Below is a small trained network, with its code and all its weights. Each question gives an input and a target symbol and asks what happens when units are switched off, that is, made to give their printed mean instead of their output.

import numpy as np


def w(rows, s, z=0):
    codes = np.array(rows[::2]) - 128.0
    scale = np.full(codes.shape[1], s)
    scale[-1] = z or s
    return codes * scale


def softmax(a):
    e = np.exp(a - a.max(-1, keepdims=True))
    return e / e.sum(-1, keepdims=True)


def log_softmax(a):
    a = a - a.max(-1, keepdims=True)
    return a - np.log(np.exp(a).sum(-1, keepdims=True))


def net(x, mask):
    ids = ['αβηθλμπστφψ'.index(c) for c in x.split()]
    T = len(ids)
    res = E[ids] + P[:T]
    u = 0
    for l in range(2):
        r = res
        for j in range(3):
            rows = slice(3 * j, 3 * j + 3)
            q, k, v = (r @ M[l][rows].T for M in (Q, K, V))
            z = softmax(np.where(np.tri(T) > 0, q @ k.T / 3**0.5, -1e9)) @ v
            o = O[l][rows]
            res = res + np.where(mask[u + j], z, o[:, -1]) @ o[:, :-1]
        u += 3
    return log_softmax(res[-1] @ U[:, :-1].T + U[:, -1])


Q, K, V, O = {}, {}, {}, {}
E = w([
[175,3,50],'α',
[112,134,117],'β',
[47,65,125],'η',
[106,141,142],'θ',
[61,114,191],'λ',
[94,64,92],'μ',
[208,164,127],'π',
[142,174,143],'σ',
[169,151,136],'τ',
[176,148,198],'φ',
[141,171,151],'ψ',
],0.02)
P = w([
[123,94,112],'0',
[148,17,184],'1',
[162,3,205],'2',
[170,52,200],'3',
[181,114,201],'4',
[185,152,184],'5',
[181,187,182],'6',
],0.0063)
Q[0] = w([
[150,164,178],'0.h0',
[169,123,194],'0.h0',
[122,252,169],'0.h0',
[134,154,125],'0.h1',
[155,88,143],'0.h1',
[117,80,66],'0.h1',
[98,135,137],'0.h2',
[112,116,89],'0.h2',
[33,104,109],'0.h2',
],0.011)
K[0] = w([
[151,143,254],'0.h0',
[43,134,120],'0.h0',
[55,244,126],'0.h0',
[110,59,45],'0.h1',
[211,246,130],'0.h1',
[73,244,193],'0.h1',
[134,163,48],'0.h2',
[216,202,92],'0.h2',
[190,121,127],'0.h2',
],0.0097)
V[0] = w([
[254,107,198],'0.h0',
[167,20,183],'0.h0',
[216,110,87],'0.h0',
[184,99,9],'0.h1',
[178,60,25],'0.h1',
[171,200,172],'0.h1',
[188,138,55],'0.h2',
[98,192,118],'0.h2',
[247,60,147],'0.h2',
],0.0091)
O[0] = w([
[101,102,115,133],'0.h0',
[147,240,106,247],'0.h0',
[62,80,70,115],'0.h0',
[80,101,91,110],'0.h1',
[160,118,160,148],'0.h1',
[172,3,193,74],'0.h1',
[176,90,142,82],'0.h2',
[165,96,75,74],'0.h2',
[164,163,173,160],'0.h2',
],0.0066,0.011)
Q[1] = w([
[167,114,197],'1.h0',
[167,234,119],'1.h0',
[164,153,194],'1.h0',
[102,110,159],'1.h1',
[31,99,151],'1.h1',
[131,185,180],'1.h1',
[69,89,122],'1.h2',
[160,155,249],'1.h2',
[151,47,138],'1.h2',
],0.016)
K[1] = w([
[246,135,99],'1.h0',
[135,162,140],'1.h0',
[139,223,174],'1.h0',
[122,144,76],'1.h1',
[172,36,55],'1.h1',
[207,201,113],'1.h1',
[85,69,39],'1.h2',
[112,198,243],'1.h2',
[153,62,167],'1.h2',
],0.012)
V[1] = w([
[4,34,123],'1.h0',
[66,100,131],'1.h0',
[111,248,131],'1.h0',
[178,125,163],'1.h1',
[187,145,29],'1.h1',
[119,180,191],'1.h1',
[181,67,205],'1.h2',
[220,161,209],'1.h2',
[77,96,92],'1.h2',
],0.011)
O[1] = w([
[54,209,114,46],'1.h0',
[87,155,140,108],'1.h0',
[103,87,137,248],'1.h0',
[157,122,126,132],'1.h1',
[255,133,163,123],'1.h1',
[70,122,89,180],'1.h1',
[112,90,122,102],'1.h2',
[15,93,112,177],'1.h2',
[227,131,131,93],'1.h2',
],0.0081,0.012)
U = w([
[195,188,199,93],'α',
[204,131,9,176],'β',
[106,254,96,85],'η',
[124,152,126,137],'θ',
[56,179,156,28],'λ',
[142,188,121,241],'μ',
[207,19,144,171],'π',
[131,91,143,156],'σ',
[166,93,224,158],'τ',
[102,21,115,3],'φ',
[124,94,132,228],'ψ',
],0.0095,0.0044)

Each question gives the input, a string of symbols that net reads in full, and the target symbol t.
The units are the heads (3 rows each of Q, K, V and O). Each row of codes is followed by its name. A weight is (code - 128) times the scale printed after its matrix; where a second scale follows, it is the last column's (O and U).
mask holds one flag per head, layer by layer. A switched-off head (its flag False) gives its mean, the last column of its rows in O, instead of its output. The means were averaged over made-up inputs and are rounded, as every weight is.
A unit's drop is (log p(t) with every unit on - log p(t) with that unit switched off) / (log p(t) with every unit on - log p(t) with every unit switched off).
The circuit of an input: a set's keep is (log p(t) with only the set's units on - log p(t) with every unit switched off) / (log p(t) with every unit on - log p(t) with every unit switched off). Starting from all 6 units, units are removed one at a time, each time the one whose removal leaves the highest keep (on an exact tie, the one counted first), for as long as the keep stays at least 0.8.
units of the circuit, in order: the units of the circuit, biggest drop first
unit that matters most: the unit with the biggest drop
heads that matter: for each layer, one digit per head in row order, 1 if its drop is at least 0.15 and else 0, layers parted by /
drop when u is switched off: that unit's drop, to one decimal
input λ η λ η φ λ, target φ: unit that matters most => 1.h0
input μ λ α, target β: heads that matter => 100 / 001
input η π μ, target π: heads that matter => 011 / 001
input λ η β φ φ π, target φ: units of the circuit, in order => 1.h2, 1.h0
input η ψ η λ π η, target π: units of the circuit, in order => 1.h0, 0.h2, 0.h1, 0.h0
input η η μ η φ λ, target φ: units of the circuit, in order => 1.h0, 1.h2
input λ λ μ λ π λ, target π: heads that matter => 100 / 100
input ψ θ φ η φ η, target φ: units of the circuit, in order => 0.h1, 1.h2
input τ η η ψ θ φ μ, target φ: units of the circuit, in order => 0.h1, 1.h2, 1.h1
input μ π μ φ η τ, target φ: heads that matter => 000 / 101
input φ η θ η λ π, target π: heads that matter => 000 / 100
input α λ π φ η β λ, target τ: heads that matter => 110 / 110
input λ λ η, target λ: heads that matter => 100 / 110
input λ η η η η, target η: heads that matter => 001 / 101
input η α η, target α: unit that matters most => 1.h1
input λ α η η η λ, target τ: heads that matter => 100 / 110
input π η λ η λ φ η, target φ: heads that matter => 111 / 101
input η η φ β, target φ: heads that matter => 100 / 101
input α η α, target η: units of the circuit, in order => 1.h0, 0.h0
input λ η η λ η, target λ: unit that matters most => 0.h0
input π σ φ, target φ: drop when 1.h0 is switched off => -0.1
input φ η φ β, target φ: drop when 1.h0 is switched off => 0.1
